Here is a tiny trained network, its code and every weight. The questions are about switching its units off for an input and a target symbol, where a switched-off unit gives its printed mean instead of its output.

import numpy as np


def w(rows, s, z=0):
    codes = np.array(rows[::2]) - 128.0
    scale = np.full(codes.shape[1], s)
    scale[-1] = z or s
    return codes * scale


def f(y):
    return y / 2 * (1 + np.tanh(0.7978845608 * (y + 0.044715 * y**3)))


def softmax(a):
    e = np.exp(a - a.max(-1, keepdims=True))
    return e / e.sum(-1, keepdims=True)


def log_softmax(a):
    a = a - a.max(-1, keepdims=True)
    return a - np.log(np.exp(a).sum(-1, keepdims=True))


def net(x, mask):
    ids = ['αδεθξψω'.index(c) for c in x.split()]
    T = len(ids)
    res = E[ids] + P[:T]
    q, k, v = (res @ M[0].T for M in (Q, K, V))
    z = softmax(np.where(np.tri(T) > 0, q @ k.T / 3**0.5, -1e9)) @ v
    res = res + np.where(mask[0], z, O[0][:, -1]) @ O[0][:, :-1]
    y = f(res @ A[0][:, :-1].T + A[0][:, -1])
    res = res + np.where(mask[1:9], y, B[0][:, -1]) @ B[0][:, :-1]
    return log_softmax(res[-1] @ U[:, :-1].T + U[:, -1])


Q, K, V, O, A, B = {}, {}, {}, {}, {}, {}
E = w([
[148,212,210,107,106,65,94],'α',
[28,146,70,202,181,190,111],'δ',
[113,146,95,179,200,125,166],'ε',
[93,251,176,177,125,152,78],'θ',
[113,57,136,71,133,41,198],'ξ',
[31,201,74,64,84,120,125],'ψ',
[129,107,77,103,143,158,174],'ω',
],0.017)
P = w([
[41,124,208,101,209,127,223],'0',
[124,66,144,127,146,154,196],'1',
[120,76,66,116,216,57,52],'2',
[94,115,76,150,100,93,211],'3',
[147,123,102,110,125,174,172],'4',
[144,115,67,125,191,76,34],'5',
[123,157,50,159,57,111,214],'6',
[151,147,127,118,107,188,132],'7',
[146,152,71,119,184,84,7],'8',
[147,202,21,158,5,125,195],'9',
[134,138,125,117,115,180,130],'10',
[138,81,60,101,204,52,53],'11',
],0.014)
Q[0] = w([
[111,143,39,182,17,112,144],'H1',
[113,185,96,158,60,55,189],'H1',
[174,111,35,117,153,61,3],'H1',
],0.011)
K[0] = w([
[94,167,144,58,92,179,46],'H1',
[131,233,144,125,47,67,104],'H1',
[7,126,246,87,221,107,133],'H1',
],0.014)
V[0] = w([
[139,207,182,154,153,129,119],'H1',
[126,113,80,245,167,174,138],'H1',
[176,105,127,126,135,92,151],'H1',
],0.012)
O[0] = w([
[219,128,111,142,167,155,82,254],'H1',
[135,92,219,149,242,132,126,62],'H1',
[180,255,61,27,156,123,120,76],'H1',
],0.012,0.0057)
A[0] = w([
[112,139,147,114,156,165,183,88],'N1',
[68,161,133,79,126,147,153,91],'N2',
[150,113,106,80,180,90,173,212],'N3',
[85,134,150,121,64,168,200,86],'N4',
[102,150,111,143,199,106,110,117],'N5',
[165,83,157,106,187,157,64,116],'N6',
[11,103,83,150,96,114,104,254],'N7',
[101,109,203,134,150,150,160,177],'N8',
],0.013,0.0055)
B[0] = w([
[121,72,87,23,180,6,62,157],'N1',
[166,18,155,158,130,209,170,194],'N2',
[102,119,164,136,185,202,143,228],'N3',
[49,120,136,118,112,158,56,193],'N4',
[97,168,157,116,165,143,174,180],'N5',
[55,156,104,121,29,121,132,247],'N6',
[177,163,152,124,126,69,121,247],'N7',
[232,102,121,138,105,136,126,214],'N8',
],0.011,0.013)
U = w([
[188,157,109,61,108,97,223,191],'α',
[165,78,121,126,168,35,82,6],'δ',
[126,136,136,104,211,78,114,215],'ε',
[185,92,135,183,138,137,162,193],'θ',
[105,143,159,77,149,155,147,152],'ξ',
[81,76,88,138,133,66,73,86],'ψ',
[167,64,67,89,189,124,2,13],'ω',
],0.0073,0.0025)

Each question gives the input, a string of symbols that net reads in full, and the target symbol t.
The units are the heads (3 rows each of Q, K, V and O) and the neurons (one row each of A and B). Each row of codes is followed by its name. A weight is (code - 128) times the scale printed after its matrix; where a second scale follows, it is the last column's (O, A, B and U).
mask holds one flag per unit, heads first, then neurons. A switched-off unit (its flag False) gives its mean, the last column of its rows in O or B, instead of its output. The means were averaged over made-up inputs and are rounded, as every weight is.
A unit's drop is (log p(t) with every unit on - log p(t) with that unit switched off) / (log p(t) with every unit on - log p(t) with every unit switched off).
The circuit of an input: a set's keep is (log p(t) with only the set's units on - log p(t) with every unit switched off) / (log p(t) with every unit on - log p(t) with every unit switched off). Starting from all 9 units, units are removed one at a time, each time the one whose removal leaves the highest keep (on an exact tie, the one counted first), for as long as the keep stays at least 0.8.
units of the circuit, in order: the units of the circuit, biggest drop first
unit that matters most: the unit with the biggest drop
top k neurons: the k neurons with the biggest drops, biggest first
drop of u: that unit's drop, to one decimal
input δ ε ξ ξ ε θ ω ξ ω α ω ε, target θ: unit that matters most : N8
input ξ θ ξ ε ξ, target ε: units of the circuit, in order : N1, H1
input ψ ω θ ε θ ψ, target δ: top 2 neurons : N7, N6
input δ ξ ψ θ ε ψ ε α ξ ξ ξ ω, target θ: units of the circuit, in order : N8, H1
input ε ξ θ α θ ψ, target ξ: units of the circuit, in order : H1, N5, N6
input ψ ξ θ ξ α ξ α α δ ξ ω, target ω: top 4 neurons : N6, N1, N5, N4
input δ θ ξ α α α, target θ: units of the circuit, in order : H1, N8
input ξ ξ ξ ξ, target ξ: units of the circuit, in order : N4, H1, N3
input θ ω θ ξ α θ θ ω ω, target ψ: units of the circuit, in order : N6, H1, N8
input θ θ α, target ψ: units of the circuit, in order : N6, H1
input ε ε ξ θ ξ ξ ξ ε ξ ξ θ ε, target ξ: units of the circuit, in order : H1, N6, N5
input ω ξ ξ ξ ξ θ, target ε: top 2 neurons : N6, N8
input ω θ ξ ξ ξ θ θ ξ θ ξ ψ ψ, target ε: units of the circuit, in order : N6, N8, H1, N7
input θ θ ξ, target ψ: top neuron : N6
input α ξ ω ξ ε δ ξ ω ξ ξ ξ ξ, target ω: top 2 neurons : N6, N5
input θ ξ ε δ ξ θ ξ ξ ξ ε ω ξ, target ψ: top 4 neurons : N6, N8, N2, N7
input ξ α ξ ε ξ, target ε: units of the circuit, in order : H1, N6
input ξ ω α ε ξ ω α θ δ θ ω, target ω: top 2 neurons : N1, N6
input ψ ω θ θ θ ε θ ω ε, target δ: top 3 neurons : N7, N6, N3
input ω α ξ δ ξ ξ θ ε α θ ξ, target θ: drop of N1 : 0.2
input θ α θ, target ψ: drop of N2 : 0.1
input θ θ θ ξ ξ ε δ α ε, target ψ: drop of N6 : 1.2
input ξ δ ξ θ ξ ξ ξ ε ε ω, target θ: drop of N3 : -0.1
input α ε α θ ε ξ, target ω: top 3 neurons : N6, N5, N7
